[[171 174 217  99  43 179]
 [171 162 220 105  49 178]
 [179 112 215  98  38 163]
 [167 166 220 102  46 185]
 [168 181 226  96  55 175]
 [178 174 228 102  52 181]
 [158 149 216 100  52 181]
 [158 143 219 101  47 185]
 [162 156 210  92  65 181]
 [172 106 211  92  49 160]
 [181 117 213 100  54 163]
 [183 131 198  97  55 187]
 [181 157 214  95  51 172]
 [154 148 210  84  64 179]
 [174 125 211  95  46 168]]
Read off the second-last entry, reading row by row.
A: 46
Read off the top entry of the column that holds the smallest entry.
A: 43
Read off the largest entry.
A: 228
Read off the last entry, reading row by row.
A: 168
Read off the 1st entry, reading row by row.
A: 171
The last entry in the row that holds the largest entry: 181
The top entry of the column that holds the largest entry is 217
Read off the 3rd-last entry, reading row by row.
A: 95
Read off the bottom entry of the column that holds the largest entry.
A: 211
The entry just right of 65: 181
Read off the entry in the bottom-left corner.
A: 174
Read off the third entry on the diagonal from the top-right corner.
A: 98
The entry directly above 54: 49
The entry directly above 183 is 181
The fourth entry, reading row by row is 99
Read off the entry directly below the smallest entry.
A: 46
Read off the second entry on the main diagonal.
A: 162
The first entry in the row that holds the largest entry -> 178
The entry just right of 214: 95
Read off the entry just left of 157.
A: 181
The second entry on the diagonal from the top-right corner: 49
The entry directly below 149 is 143
Read off the last entry of the smallest entry's row.
A: 163
The entry in the top-right corner is 179
The entry directly below 214 -> 210
Read off the second largest entry.
A: 226
Read off the entry just right of 98.
A: 38
